Below is a small trained network, with its code and all its weights. Each question gives an input and a target symbol and asks what happens when units are switched off, that is, made to give their printed mean instead of their output.

import numpy as np


def w(rows, s, z=0):
    codes = np.array(rows[::2]) - 128.0
    scale = np.full(codes.shape[1], s)
    scale[-1] = z or s
    return codes * scale


def norm(h):
    return h / np.sqrt((h * h).mean(-1, keepdims=True) + 1e-5)


def f(y):
    return np.maximum(y, 0)


def softmax(a):
    e = np.exp(a - a.max(-1, keepdims=True))
    return e / e.sum(-1, keepdims=True)


def log_softmax(a):
    a = a - a.max(-1, keepdims=True)
    return a - np.log(np.exp(a).sum(-1, keepdims=True))


def net(x, mask):
    ids = ['αγζθμπτψ'.index(c) for c in x.split()]
    T = len(ids)
    res = E[ids] + P[:T]
    u = 0
    for l in range(2):
        q, k, v = (norm(res) @ M[l].T for M in (Q, K, V))
        z = softmax(np.where(np.tri(T) > 0, q @ k.T / 4**0.5, -1e9)) @ v
        res = res + np.where(mask[u], z, O[l][:, -1]) @ O[l][:, :-1]
        u += 1
        y = f(norm(res) @ A[l][:, :-1].T + A[l][:, -1])
        res = res + np.where(mask[u : u + 4], y, B[l][:, -1]) @ B[l][:, :-1]
        u += 4
    return log_softmax(norm(res)[-1] @ U[:, :-1].T + U[:, -1])


Q, K, V, O, A, B = {}, {}, {}, {}, {}, {}
E = w([
[97,159,144,138,115,154,212,97,113,84,100,150],'α',
[211,116,101,74,128,102,122,193,251,115,199,148],'γ',
[207,113,249,110,242,177,78,22,133,73,184,139],'ζ',
[145,177,173,69,79,130,168,69,64,120,156,170],'θ',
[82,136,168,111,58,133,170,84,103,106,137,186],'μ',
[132,139,219,170,88,109,160,152,230,170,121,31],'π',
[81,127,151,178,153,103,216,133,140,135,115,157],'τ',
[110,136,118,154,93,148,18,159,174,147,95,177],'ψ',
],0.019)
P = w([
[120,156,162,133,146,124,91,174,138,82,136,122],'0',
[127,163,138,191,136,155,96,149,78,133,176,104],'1',
[150,88,127,190,128,163,136,153,98,153,148,103],'2',
[129,140,109,202,144,132,123,96,131,122,156,116],'3',
[147,83,120,115,130,211,170,149,97,221,122,90],'4',
[52,128,130,135,167,178,91,117,101,161,186,55],'5',
[150,146,171,86,155,93,122,230,136,120,109,138],'6',
[72,154,114,104,152,133,118,32,177,248,185,83],'7',
[102,89,135,70,158,127,156,115,161,205,102,129],'8',
[95,106,107,174,157,64,102,132,139,131,171,140],'9',
],0.016)
Q[0] = w([
[157,85,152,68,123,183,135,141,165,206,59,89],'L0H0',
[79,115,58,118,147,105,141,30,118,131,156,113],'L0H0',
[153,171,155,86,142,100,80,129,250,160,64,170],'L0H0',
[81,197,177,119,139,174,97,136,195,158,166,88],'L0H0',
],0.014)
K[0] = w([
[70,181,89,153,148,203,114,117,136,156,251,79],'L0H0',
[123,96,169,87,146,154,126,216,80,117,133,95],'L0H0',
[77,111,91,75,153,157,130,90,149,180,131,104],'L0H0',
[151,60,82,150,112,172,133,99,115,187,137,106],'L0H0',
],0.015)
V[0] = w([
[161,163,222,187,249,141,189,116,76,142,108,155],'L0H0',
[224,173,82,53,202,178,55,27,104,137,118,127],'L0H0',
[93,139,207,191,248,164,102,133,177,205,115,165],'L0H0',
[255,99,213,102,114,215,204,130,211,77,203,23],'L0H0',
],0.0065)
O[0] = w([
[190,164,112,106,172,36,40,30,185,146,61,135,119],'L0H0',
[151,118,125,195,158,21,65,132,20,30,188,45,57],'L0H0',
[146,208,24,167,129,154,27,167,122,49,47,49,253],'L0H0',
[254,26,114,113,69,85,201,193,130,175,53,163,109],'L0H0',
],0.0089,0.0067)
A[0] = w([
[126,104,239,114,206,118,138,22,100,142,123,181,251],'L0N0',
[74,192,161,112,125,170,214,89,113,121,191,176,55],'L0N1',
[235,112,182,80,255,143,97,143,167,134,189,74,7],'L0N2',
[105,77,222,122,167,113,207,94,82,120,176,153,177],'L0N3',
],0.0089,0.0027)
B[0] = w([
[146,138,205,139,124,161,146,138,187,6,18,67,252],'L0N0',
[129,77,188,50,225,134,112,179,130,231,93,197,253],'L0N1',
[163,114,115,145,154,176,163,15,179,85,148,108,198],'L0N2',
[202,28,24,125,181,193,50,65,159,41,139,97,185],'L0N3',
],0.012,0.0045)
Q[1] = w([
[80,150,194,105,142,99,167,97,121,126,71,138],'L1H0',
[126,85,84,116,197,149,86,124,57,69,116,166],'L1H0',
[127,170,137,162,127,94,166,131,97,161,110,44],'L1H0',
[110,159,120,167,121,174,7,181,167,193,100,132],'L1H0',
],0.012)
K[1] = w([
[85,148,151,62,107,142,120,51,149,105,2,153],'L1H0',
[76,128,133,139,170,195,90,106,73,48,200,144],'L1H0',
[128,126,234,130,84,124,141,116,160,143,128,83],'L1H0',
[77,207,64,121,171,113,147,209,189,160,184,69],'L1H0',
],0.0092)
V[1] = w([
[92,75,162,161,96,33,99,101,53,250,124,200],'L1H0',
[119,126,88,134,204,139,170,80,77,52,198,221],'L1H0',
[51,137,255,153,107,184,151,110,68,57,100,11],'L1H0',
[128,93,89,157,154,66,190,183,151,147,117,82],'L1H0',
],0.0063)
O[1] = w([
[127,135,90,127,145,163,81,81,97,154,29,135,2],'L1H0',
[250,150,118,102,217,158,149,170,154,180,102,93,64],'L1H0',
[136,65,194,138,73,100,147,104,167,191,71,169,178],'L1H0',
[58,107,197,114,129,176,103,93,200,123,197,97,86],'L1H0',
],0.013,0.0095)
A[1] = w([
[156,121,83,145,139,1,51,144,127,215,87,122,102],'L1N0',
[196,131,96,49,130,83,144,140,195,139,159,132,252],'L1N1',
[109,144,117,78,115,167,45,92,206,138,140,147,82],'L1N2',
[67,151,120,118,113,81,168,199,127,212,144,196,169],'L1N3',
],0.0091,0.004)
B[1] = w([
[142,113,105,23,110,99,141,129,59,140,121,68,172],'L1N0',
[77,156,79,158,132,126,111,177,146,141,251,110,209],'L1N1',
[97,102,125,186,177,113,99,166,107,150,160,6,203],'L1N2',
[191,142,137,73,179,89,154,15,82,121,141,150,254],'L1N3',
],0.013,0.0075)
U = w([
[163,103,100,127,111,50,164,135,88,158,115,58,65],'α',
[135,74,68,143,119,170,179,179,141,156,249,181,52],'γ',
[206,49,141,142,139,137,75,83,98,35,102,105,44],'ζ',
[73,134,7,73,45,141,178,44,88,67,141,202,66],'θ',
[94,130,161,112,200,122,148,62,40,166,162,186,213],'μ',
[137,126,217,180,20,58,152,146,211,233,85,164,176],'π',
[101,31,131,90,194,164,52,214,189,234,66,162,70],'τ',
[2,182,72,168,148,207,67,124,96,61,111,174,253],'ψ',
],0.0059,0.0019)

Each question gives the input, a string of symbols that net reads in full, and the target symbol t.
The units are the heads (4 rows each of Q, K, V and O) and the neurons (one row each of A and B). Each row of codes is followed by its name. A weight is (code - 128) times the scale printed after its matrix; where a second scale follows, it is the last column's (O, A, B and U).
mask holds one flag per unit, layer by layer, with each layer's heads first. A switched-off unit (its flag False) gives its mean, the last column of its rows in O or B, instead of its output. The means were averaged over made-up inputs and are rounded, as every weight is.
A unit's drop is (log p(t) with every unit on - log p(t) with that unit switched off) / (log p(t) with every unit on - log p(t) with every unit switched off).
The circuit of an input: a set's keep is (log p(t) with only the set's units on - log p(t) with every unit switched off) / (log p(t) with every unit on - log p(t) with every unit switched off). Starting from all 10 units, units are removed one at a time, each time the one whose removal leaves the highest keep (on an exact tie, the one counted first), for as long as the keep stays at least 0.8.
units of the circuit, in order: the units of the circuit, biggest drop first
unit that matters most: the unit with the biggest drop
top k neurons: the k neurons with the biggest drops, biggest first
k most important neurons of layer l: the k neurons of layer l with the biggest drops, biggest first
input ζ α ψ ψ ψ τ α, target μ: units of the circuit, in order : (L1N3, L0N0, L0N1)
input π α τ, target θ: units of the circuit, in order : (L0H0, L1H0, L0N0, L0N1)
input ψ ψ α α θ θ ψ ζ α μ, target μ: most important neuron of layer 1 : (L1N3)
input π μ ψ ψ ψ μ ψ ψ ζ τ, target μ: units of the circuit, in order : (L1N3, L0H0, L0N1)
input γ ζ θ, target γ: units of the circuit, in order : (L0H0, L1N1, L0N3, L1N3)
input τ ψ α μ ψ μ ψ ψ μ, target τ: top 3 neurons : (L0N1, L0N3, L0N0)
input ζ α α ψ π ψ, target π: units of the circuit, in order : (L0H0, L1H0)
input ψ α τ π ψ α μ, target θ: top 3 neurons : (L0N1, L0N0, L1N3)
input μ ψ ψ ψ π γ ψ, target π: 2 most important neurons of layer 0 : (L0N1, L0N3)
input α τ α π τ, target ψ: units of the circuit, in order : (L0H0, L1H0)
input γ π α μ θ, target θ: 2 most important neurons of layer 0 : (L0N3, L0N1)
input ψ α τ, target μ: top 2 neurons : (L1N3, L0N0)
input π μ ψ ψ α, target τ: units of the circuit, in order : (L0H0, L0N1)
input μ ψ τ, target τ: unit that matters most : L0H0
input ψ θ γ ψ, target θ: top 2 neurons : (L0N0, L1N2)
input θ ψ μ ψ, target μ: 2 most important neurons of layer 0 : (L0N0, L0N3)
input τ ψ ψ ψ γ α μ ψ θ, target π: units of the circuit, in order : (L0N0, L1H0)
input γ τ π ψ γ μ, target θ: top 2 neurons : (L0N0, L0N1)
input α α α π ψ ψ ψ α ψ, target α: units of the circuit, in order : (L0H0, L1N0)
input π ψ ψ ψ θ ζ α α α α, target π: units of the circuit, in order : (L0H0)
input μ π θ ψ α γ ψ μ, target π: top 2 neurons : (L0N0, L1N3)
input ψ α π ζ μ α μ, target α: 2 most important neurons of layer 0 : (L0N0, L0N2)
input γ ψ θ, target γ: top 2 neurons : (L0N3, L1N1)
input ψ α α ψ ψ α ψ μ ψ, target μ: top 3 neurons : (L1N3, L0N0, L0N3)
input α ψ ψ ψ ψ θ γ θ γ α, target γ: top 2 neurons : (L0N3, L1N1)
input ψ π ψ α ψ ψ π, target ψ: top 2 neurons : (L0N1, L0N3)
input ψ ψ π ζ ψ α, target θ: 2 most important neurons of layer 1 : (L1N3, L1N2)
input α α μ ψ τ, target π: unit that matters most : L0H0
input π μ ψ γ μ, target τ: top 3 neurons : (L0N1, L0N0, L0N3)
